Each row of numbers stands for one node and depends on some of the facts below. Use the named rows to name the rest.

How the nodes are related:
bakis τ a; biplon τ b; bobrir τ c
bravun τ f; brenok τ a; bridon τ e
britras τ d; brubar τ a; bruska τ f
budel τ a; budil τ a; dagrel τ g
dalosum τ c; dapo τ b; datram τ a
dedan τ a; dogrikel τ b; draklor τ c
drerar τ c; drezaklen τ e; dridron τ a
drusko τ b; dutas τ a; fasis τ a
febrokes τ a; fivem τ a; fleson τ a
flipi τ d; flobre τ a; flobreklal τ a
flobu τ c; flodre τ c; flogrepam τ c
fubiro τ c; furedre τ a; gadre τ c
gafos τ c; gezas τ c; gokis τ c
grinokla τ a; grubrin τ a; kaplen τ c
keris τ c; kipak τ b; kladrak τ f
klafo τ d; kligo τ a; klonur τ a
klotel τ b; klutu τ f; kuzegrok τ c
lipas τ c; lobro τ d; ludrilel τ a
magrafa τ d; magru τ a; metu τ c
misker τ d; mostel τ b; mudo τ d
naflel τ c; nekli τ d; neklun τ b
nive τ a; nokadrem τ a; nubrus τ e
nudrok τ g; pavos τ c; plabris τ a
plaflak τ a; plestar τ a; plestu τ b
plotru τ f; postodrik τ c; pulur τ c
puni τ b; rari τ a; ratra τ a
reskes τ b; romil τ b; ronol τ f
rubar τ b; rubristik τ a; rubrur τ a
sakluk τ d; sarek τ a; satebru τ a
sisu τ a; skogri τ d; skuzak τ c
stefim τ a; stelel τ c; stepa τ e
stikubrus τ a; stiskon τ a; stubril τ e
tipli τ a; togrobo τ a; togrok τ b
toklo τ b; trabun τ a; triplufen τ g
trogrisok τ a; trote τ f; trunus τ b
tubrus τ d; tuga τ b; tuziluk τ b
vamus τ c; veken τ e; zadrosol τ c
zogem τ a; zovam τ d; bakis Π stubril
biplon Π poplu; bobrir Π stubril; bravun Π kipak
bridon Π stepa; britras Π nuzozil; dagrel Π flobu
dalosum Π grugol; dapo Π nibroplok; dedan Π fasis
draklor Π zeral; drezaklen Π flobu; dridron Π gapla
drusko Π naflel; flobre Π rari; flobreklal Π druba
flobu Π nuzozil; flogrepam Π klafo; fubiro Π rari
furedre Π drasu; gadre Π sotestu; gafos Π dridron
grinokla Π vusustur; grubrin Π zeral; kipak Π poplu
kladrak Π fasis; klafo Π nibroplok; kligo Π pulur
klonur Π dirin; klotel Π nibroplok; lipas Π kistil
lobro Π druba; metu Π poplu; misker Π nudrok
mudo Π fasis; nekli Π rari; nive Π fasis
nokadrem Π fasis; plaflak Π poplu; plotru Π fuski
postodrik Π sotestu; pulur Π nibroplok; puni Π sotestu
ratra Π fleson; reskes Π plases; ronol Π fovan
rubristik Π tubrus; rubrur Π flobu; satebru Π flobu
skogri Π ronol; stelel Π tegra; stikubrus Π teflize
stiskon Π nibroplok; tipli Π klafo; togrok Π druba
trabun Π stefim; trote Π flobu; tuziluk Π flobu
bobrir γ makla; brenok γ siflus; dogrikel γ plabris
draklor γ drezaklen; drezaklen γ tuga; fasis γ ludrilel
flipi γ neklun; flobre γ dridron; flobu γ klotel
flodre γ rubristik; furedre γ drasu; fuski γ nubrus
gadre γ romil; gapla γ klafo; grinokla γ kaplen
kaplen γ flobre; klafo γ furedre; kuzegrok γ magrafa
lipas γ klutu; lobro γ togrobo; ludrilel γ plaflak
magru γ postodrik; makla γ zadrosol; misker γ reskes
mudo γ naflel; naflel γ sarek; nastel γ brenok
neflifol γ nive; nekli γ sotestu; nubrus γ grugol
nudrok γ fuski; pavos γ gapla; plaflak γ vamus
plestar γ satebru; plestu γ nudrok; postodrik γ flobreklal
pulur γ klonur; rari γ veken; ratra γ mudo
reskes γ rubar; romil γ ratra; rubar γ skuzak
rubristik γ keris; rubrur γ draklor; satebru γ neflifol
siflus γ dalosum; sketin γ pavos; skogri γ plestar
skuzak γ flipi; sotestu γ nastel; stefim γ dogrikel
stepa γ sakluk; stubril γ lobro; togrobo γ stelel
tuga γ bruska; vamus γ kuzegrok; veken γ fovan
zadrosol γ tubrus; biplon Ψ m; bobrir Ψ s
bravun Ψ i; brenok Ψ t; bridon Ψ h
britras Ψ m; brubar Ψ l; bruska Ψ s
budel Ψ i; budil Ψ n; dagrel Ψ i
dalosum Ψ r; datram Ψ k; dedan Ψ h
dogrikel Ψ m; draklor Ψ i; drerar Ψ i
drezaklen Ψ p; dridron Ψ n; drusko Ψ h
fasis Ψ t; febrokes Ψ s; fivem Ψ n
fleson Ψ h; flipi Ψ q; flobre Ψ r
flobu Ψ k; flodre Ψ k; flogrepam Ψ k
fubiro Ψ j; furedre Ψ r; gadre Ψ l
gafos Ψ t; gezas Ψ s; gokis Ψ p
grinokla Ψ i; grubrin Ψ i; kaplen Ψ k
keris Ψ t; kipak Ψ m; kladrak Ψ k
klafo Ψ o; klonur Ψ i; klotel Ψ i
kuzegrok Ψ o; lipas Ψ h; lobro Ψ j
ludrilel Ψ h; metu Ψ s; misker Ψ n
mostel Ψ o; mudo Ψ n; naflel Ψ j
nekli Ψ o; neklun Ψ i; nive Ψ i
nokadrem Ψ h; nubrus Ψ i; nudrok Ψ k
plabris Ψ s; plaflak Ψ s; plestar Ψ j
plestu Ψ s; plotru Ψ h; postodrik Ψ t
pulur Ψ t; puni Ψ l; rari Ψ h
ratra Ψ s; reskes Ψ m; romil Ψ i
ronol Ψ i; rubar Ψ k; rubristik Ψ s
rubrur Ψ h; sakluk Ψ i; sarek Ψ p
sisu Ψ p; skogri Ψ r; skuzak Ψ r
stefim Ψ k; stelel Ψ k; stiskon Ψ n
stubril Ψ m; tipli Ψ t; togrobo Ψ n
togrok Ψ t; toklo Ψ j; trabun Ψ q
triplufen Ψ t; trunus Ψ h; tubrus Ψ p
tuga Ψ n; veken Ψ i; zadrosol Ψ k
zogem Ψ i; zovam Ψ n

Known rows:
[-0.28  1.79  3.19  0.44  1.04 -0.51 -1.70 -0.57 -1.18 -0.84  0.71 -2.14
 -0.33  2.34  1.54  1.31  0.61 -0.38 -0.88 -0.68  0.74 -0.94  2.14  0.24
  2.09 -0.55  0.32  1.32  1.25  1.32  2.09] : skuzak
[-0.03  1.59 -1.19  1.26  1.96 -0.76 -1.42 -0.91 -1.82  0.50  2.06  1.17
 -0.87  0.73  1.82  1.71  0.58 -0.23 -0.56 -0.69  0.65 -2.04 -0.20  2.04
 -1.69 -1.52  0.14  1.30  3.52 -0.50  2.45] : plases
[ 0.89  0.70  1.36  0.75  1.20 -1.33 -0.86 -0.44 -1.23  0.99  0.50 -2.44
 -0.49 -1.07  1.30  0.63  0.55 -0.68 -0.39 -0.28  1.23 -2.21 -0.94  1.92
  0.38 -1.52 -1.63  1.33  2.21  0.20  2.21] : stefim
[-0.41  1.55 -0.07  0.89  0.30 -1.13 -0.27 -0.15 -2.16 -0.13  0.86 -1.04
 -0.91 -2.86  1.98  1.12  0.93  0.21 -1.28 -0.69  0.89 -1.58 -0.89  0.20
 -0.53 -1.55 -1.52  1.72  1.77 -0.05  1.54] : flogrepam
[-1.22  0.64 -2.72  2.12 -2.45 -0.32 -0.84  0.02 -1.98 -0.96  0.29 -1.68
 -1.25 -1.79  4.57  1.74  1.77  1.94 -0.27 -2.19  0.90 -0.98  0.19 -2.53
  1.16 -1.98 -1.86  0.58  0.49 -0.05  0.22] : klafo
[ 0.12  1.17 -0.12  1.78  1.39 -0.20 -1.87 -1.19 -1.97  0.44  2.13  0.57
 -0.71  1.35  1.69  1.32  0.70 -0.67 -0.27 -0.64  0.70 -1.84  0.28  1.63
 -0.15 -1.42  0.02  0.87  3.30 -0.42  2.12] : gapla
[-0.01  1.43  3.11  1.30 -0.87 -1.11 -0.39  0.32 -1.65 -0.27  0.50 -1.19
 -0.19 -0.32  1.74  0.98  1.76 -0.53 -1.90 -0.54  0.83 -1.22  0.89 -0.83
  1.10 -0.79 -0.33 -0.03  0.69  0.45  1.76] : dridron
[-0.31  0.61  2.98  1.58  0.53 -1.07  0.43 -0.44 -2.20 -0.53  1.03 -0.54
 -0.28 -1.06  0.94  1.67  0.40  1.10 -1.13 -0.39  0.59 -2.58  1.00  1.49
 -2.13 -0.82  1.02  1.75  2.79  0.99  0.86] : gafos
[-0.48  1.71  6.01 -0.84  1.71 -1.13 -0.53 -1.08 -2.73  0.54  2.17 -0.69
 -0.78 -4.05 -0.35  1.10  1.87  0.13 -2.07  1.92  0.72 -1.58  0.99 -0.27
 -0.50 -2.23  0.74 -0.68  1.81 -2.10  0.72] : kladrak
[ 1.06  0.70  0.13  1.86  2.04 -1.27 -0.82 -0.99 -1.59  0.88  1.09 -2.28
 -0.95 -1.61 -0.35  0.09  0.45 -0.04 -0.48 -0.10  1.14 -2.62 -2.05  2.09
 -0.56 -1.43 -1.63  2.38  3.28  0.52  2.18] : stepa
[-0.10  2.80  2.59  0.37 -0.41 -1.19  0.48 -0.97 -1.82 -0.78  0.62 -0.42
  0.80 -8.58  0.52  1.43  2.99 -0.85 -1.48 -1.36  1.09 -3.19 -2.01  2.90
 -0.34 -2.02 -3.66  1.91  2.04  1.50  1.74] : flobu
[-0.34  2.99  1.17  0.99  0.40 -1.40  0.38 -1.39 -2.65 -1.24  1.67  0.61
 -0.31 -6.20 -1.33  1.66  2.70  0.02 -3.23 -1.69  0.72 -2.81 -2.31  1.67
 -1.81 -1.62 -2.62  2.03  2.73  1.61  1.18] : trote
[-0.37  0.06  3.51  1.89  0.87 -1.68 -0.56 -0.56 -1.55  0.25  0.49 -1.84
 -0.16 -1.07  1.19  1.43  1.18  0.23 -1.01 -0.98  0.53 -1.72  1.98  0.70
 -0.78 -1.74  0.77  1.11  1.59  1.40  1.26] : ratra
[ 0.06  0.32  1.61  1.93  2.52 -1.45 -0.30 -1.20 -1.89  0.69  1.61 -0.75
 -1.24  0.88  0.47  1.19  0.22  0.77 -1.10 -0.93  0.60 -2.23  0.22  1.31
 -2.04 -1.34  0.34  2.71  3.60  1.25  1.72] : fleson
[-0.31  1.19  0.00  1.52  1.00 -1.35 -0.08 -0.60 -2.47  0.18  1.57 -0.73
 -1.29 -2.61  0.88  0.88  0.85  0.64 -1.49 -0.84  0.83 -1.90 -1.55  0.80
 -1.60 -1.56 -2.02  2.09  2.59  0.39  1.30] : kligo
[-0.49  1.80  0.73  2.68  0.94 -0.22 -2.37 -1.14 -2.63 -0.26  3.12  1.85
 -1.22  3.71  1.45  1.41  0.92 -0.49 -1.52 -1.43  0.30 -0.68  1.15 -0.64
  0.61 -0.87  0.45  0.73  3.08  0.59  2.05] : drasu
[ 0.14  1.19 -0.28  1.72  1.40 -0.42 -2.08 -1.16 -2.06  0.48  2.32  0.41
 -0.56  1.09  1.63  1.45  0.56 -0.57 -0.30 -0.71  0.64 -1.87  0.04  1.50
 -0.07 -1.49 -0.95  0.90  3.21 -0.33  2.12] : fovan

Rows to name:
No name comes twice in this set of rows, the named rows included.
[-0.18  1.60  3.80  1.33  0.58 -0.96  0.42 -1.69 -2.44 -0.64  1.01 -0.49
  0.92 -8.32 -0.54  1.22  2.26  0.15 -1.36 -1.81  0.88 -3.29 -0.91  3.34
 -2.62 -1.90 -2.81  2.41  3.30  2.42  0.67] -> rubrur
[-0.70  1.19 -4.30  1.32  0.09  0.05 -1.54 -0.98 -2.01 -0.31  2.07  0.22
 -1.45  0.23  3.81  1.67  0.31  1.18 -0.13 -1.68  0.92 -1.80 -1.35  0.58
 -1.36 -1.74 -2.24  1.70  2.48 -1.14  0.86] -> nibroplok
[-0.50  1.55  3.77  0.27  0.75 -1.00 -0.96 -0.05 -1.86 -1.02  0.24 -2.88
  0.07 -0.92  1.36  1.00  0.52 -0.34 -0.62 -0.62  0.87 -1.47  1.87  0.96
  1.20 -0.89 -0.49  1.12  1.26  1.03  0.89] -> flobre
[-0.41  1.29 -3.70  0.81 -2.26  0.70 -1.46 -0.14 -1.85 -1.72  0.51 -2.42
 -0.52 -2.04  2.91  1.22  0.91  1.03 -0.05 -0.82  1.58 -1.94 -2.00  0.15
  1.37 -1.16 -3.27  0.71  0.50 -1.58  0.14] -> klotel
[-0.34  0.53  3.07  2.53  1.27 -1.45 -1.37 -0.96 -1.38  0.29  1.12 -1.19
 -0.59  2.86  0.47  1.49  1.42  0.58 -1.72 -1.51  0.44 -1.13  2.90 -0.98
 -0.07 -1.02  2.31  0.80  1.61  1.79  2.07] -> bruska
[ 0.27  0.05  1.35  1.98  1.17 -0.31  0.30 -0.86 -1.44 -0.32  0.92 -1.14
 -0.24  0.58  0.42  1.03  0.18  1.32 -1.03  0.05  0.66 -2.66  1.43  1.38
 -0.61 -0.34  1.59  2.66  2.91  1.02  2.30] -> triplufen
[ 0.35  0.13  2.99  2.15  0.83 -0.25 -0.62 -0.95 -1.84 -0.12  1.25 -1.31
 -0.11  1.90  1.16  1.12  0.20  0.71 -0.65 -0.62  0.78 -2.44  1.16  1.14
 -0.60 -0.52  1.29  1.68  3.01  1.48  1.23] -> keris
[-0.46  0.50  2.40  1.50  0.25 -1.07  0.57 -0.59 -2.30 -0.64  0.90 -1.19
 -0.42 -0.61  1.45  1.31  0.26  1.47 -1.35 -0.69  0.73 -2.44  0.60  1.32
 -2.42 -0.85  0.10  1.82  2.48  1.14  0.20] -> tipli
[ 0.00  0.08  2.99  1.94  0.51 -0.60 -0.50 -0.62 -2.18 -0.27  0.72 -1.70
 -0.02 -1.08  1.25  1.38  0.31  0.49 -0.49 -0.29  0.81 -2.78  1.13  1.78
 -1.20 -0.92  0.19  1.32  2.90  1.22  0.55] -> postodrik
[ 0.27  0.26  2.33  2.36  2.12 -1.17 -0.83 -1.28 -2.02  0.87  1.42 -1.40
 -0.79 -0.28  0.42  0.79  0.41  0.37 -0.39 -0.93  0.77 -2.47 -0.03  1.73
 -2.10 -1.39 -0.32  2.34  3.50  1.43  1.44] -> ludrilel
[-0.66  2.27  8.65 -0.20 -0.07  0.24 -0.42 -0.71 -2.91 -0.39  2.79 -0.20
 -0.30 -0.43  0.53 -0.09  1.89 -0.11 -2.33  2.00  0.75 -0.97  1.71 -1.77
  2.10 -0.94 -0.14 -1.19  1.35 -1.43 -0.09] -> nive
[-0.04  1.82  1.16  2.81  1.05 -0.71 -2.19 -0.90 -2.65 -0.54  2.56  0.82
 -1.56  3.31  0.40  0.92  1.41  0.44 -1.65 -1.15  0.40 -0.67 -0.30 -1.50
  0.75 -0.79  0.66  1.11  2.93  1.45  2.26] -> magrafa
[-0.84  1.11 -4.99  1.58 -0.65 -0.12 -0.94 -0.91 -2.59 -1.01  1.27 -1.14
 -1.99 -2.91  1.92  1.59  0.96  1.94 -0.76 -1.42  1.04 -1.71 -2.21 -0.32
 -0.44 -1.67 -2.34  1.91  2.00 -1.15  0.18] -> dapo
[ 0.16  1.15  0.79  2.62  1.36 -1.00 -1.23 -1.11 -2.28  0.42  2.12 -0.41
 -1.21  0.99  0.30  0.48  1.04 -0.18 -1.36 -0.84  0.76 -1.39 -0.73  0.05
  0.27 -1.06 -0.74  1.69  3.03  0.90  2.15] -> vamus

Now the same nodes, written a new way:
Some nodes and their rows:
[ 1.93 -0.17  0.37 -0.46 -1.44 -0.61  0.79  0.37  0.30 -0.66 -0.66  1.25
 -0.83  4.73 -1.51] : sarek
[ 0.74  0.19 -0.33  1.13  0.86 -0.91 -0.61 -0.10  0.20 -0.73  1.23  1.16
  0.88  0.06 -0.06] : dutas
[ 2.33  0.85  1.14  2.74 -0.58 -0.47  0.20 -0.36 -1.37  0.82  0.92  0.72
 -0.25  1.29 -1.15] : skuzak
[-0.30  0.35 -0.77 -0.62 -0.03  0.27 -0.87  1.31 -0.90 -0.26 -0.61 -1.86
 -0.62 -1.56  0.61] : veken
[ 0.57 -0.15  0.65 -0.70  0.74 -1.35  1.19  0.88 -1.41 -0.90  1.25  1.05
  0.67  1.22  0.50] : fleson
[-2.13 -1.16  0.41 -1.74 -1.62  0.16 -0.33  0.11 -1.23 -0.65 -1.23 -0.35
 -1.48  0.15  0.54] : fivem
[ 1.84  0.75  0.40  2.55  0.26 -0.43 -0.68 -0.25 -0.18  0.92  0.60  1.52
 -0.26  0.96 -0.77] : neflifol
[ 0.09 -0.55  0.81  1.18 -2.02 -2.17  0.82  0.17 -1.16 -1.05  1.46 -0.18
  0.31  0.21 -0.12] : plabris
[ 1.05  1.31  0.19  0.40 -1.41 -0.91  1.04 -0.30 -0.45 -0.88  0.26 -1.21
  1.09 -0.22 -1.09] : metu
[ 0.57  0.24 -0.45  0.97  0.42 -0.49  0.29 -0.06  1.60 -0.35  1.05  1.35
  0.86 -0.70 -0.39] : stikubrus
[ 1.80 -0.81 -0.79 -0.93  0.20  1.54 -0.57 -0.11  0.39  1.92 -1.73 -0.51
 -1.49  4.64 -1.22] : neklun
[-0.79 -0.76  0.05 -0.67  1.28  1.36 -0.40 -0.03  0.93  2.70 -1.29 -1.50
 -0.46  0.25  0.37] : puni
[ 1.54  0.28 -0.55  0.73  1.74 -0.58 -0.72 -0.05  0.02  2.14  0.51 -0.99
  1.35  0.29 -0.41] : toklo
[ 3.21 -1.40  3.88  1.22 -4.86  1.91  0.30 -0.43  3.19  1.10  0.67 -1.67
  1.53 -1.82  3.23] : drezaklen
[-2.10 -1.52  0.64 -0.50 -1.84 -0.10 -0.74 -0.18 -1.52 -0.32 -1.02 -0.26
 -2.34 -0.28  0.43] : togrobo
[-0.75  0.17  0.11 -0.09 -0.40  0.86 -0.28  0.01 -0.34 -0.33 -0.52 -0.42
 -1.07 -0.38 -0.17] : drerar
[ 0.64  0.21  0.68  0.38 -0.99  0.58  0.15 -0.73 -1.60  1.47 -1.30  0.25
 -2.32  0.92 -0.47] : nubrus

Which node is each row?
No name comes twice in this set of rows, the named rows included.
[ 0.02 -1.83  0.74 -0.57 -1.71  0.50 -0.85 -0.81 -1.83  2.95 -1.89 -1.76
 -1.79  2.02 -0.39] -> tuga
[ 1.72 -1.92  2.97 -0.11 -4.08  4.74 -0.43 -0.80  4.01 -0.70  0.62 -0.50
 -0.25 -2.01  3.26] -> dagrel
[-0.01 -0.05 -0.35 -0.13 -1.50 -1.71  1.11  0.88  0.54 -2.01  1.02 -1.51
  1.53 -0.61  0.08] -> rubristik
[-2.09 -2.09  1.03 -0.01 -2.84  0.11 -0.62 -1.57 -0.14  0.82 -2.03  0.73
 -2.32  1.97 -0.25] -> mudo
[-1.73 -1.25  1.07 -0.55 -2.24 -0.07 -0.60 -0.80 -1.52  0.45 -1.25  0.69
 -2.81  1.64  0.17] -> dridron
[ 1.00  0.89 -0.18 -2.54  0.82 -0.49  1.55 -0.54 -1.40  0.26  0.56 -2.52
  3.52 -0.83 -0.80] -> plestu
[ 0.28  1.76  0.47 -1.37 -0.79  0.24  1.94 -0.69 -0.22 -1.86  1.07 -1.44
  2.75 -1.47 -0.63] -> bobrir
[ 3.79  1.55  0.41  1.51 -0.43  0.42  0.32  0.07  1.81 -0.21 -0.25  0.57
 -0.24  4.04 -2.11] -> dalosum
[-2.17 -0.12 -1.86 -3.74  1.97  1.39 -1.17 -0.77 -4.46 -1.32  0.27  1.26
 -0.97 -0.90  0.87] -> fasis
[ 0.88  0.38  0.23  2.52  0.59 -0.89 -0.37  0.06 -0.40  0.93  1.05  0.87
  0.25 -0.57 -0.06] -> nastel
[-0.12  1.05 -0.33 -2.21  2.57 -1.32  1.95  0.58 -3.54 -2.03  1.70  1.47
  1.65 -0.43  0.51] -> rari
[ 4.16 -1.31  2.07  0.64 -1.92  2.84 -0.69 -1.08  4.81  2.16  2.05 -1.82
  2.78 -1.43  2.44] -> tuziluk
[-4.86  2.25 -1.75 -1.01  0.83  1.70  0.23 -3.05  1.55 -0.63 -3.04 -0.78
 -0.95 -3.20 -2.93] -> pulur
[-3.06 -0.96  0.18 -3.29 -1.37  1.15  0.65 -1.69 -0.21 -1.36 -1.05  0.10
  0.48 -1.83  0.99] -> misker

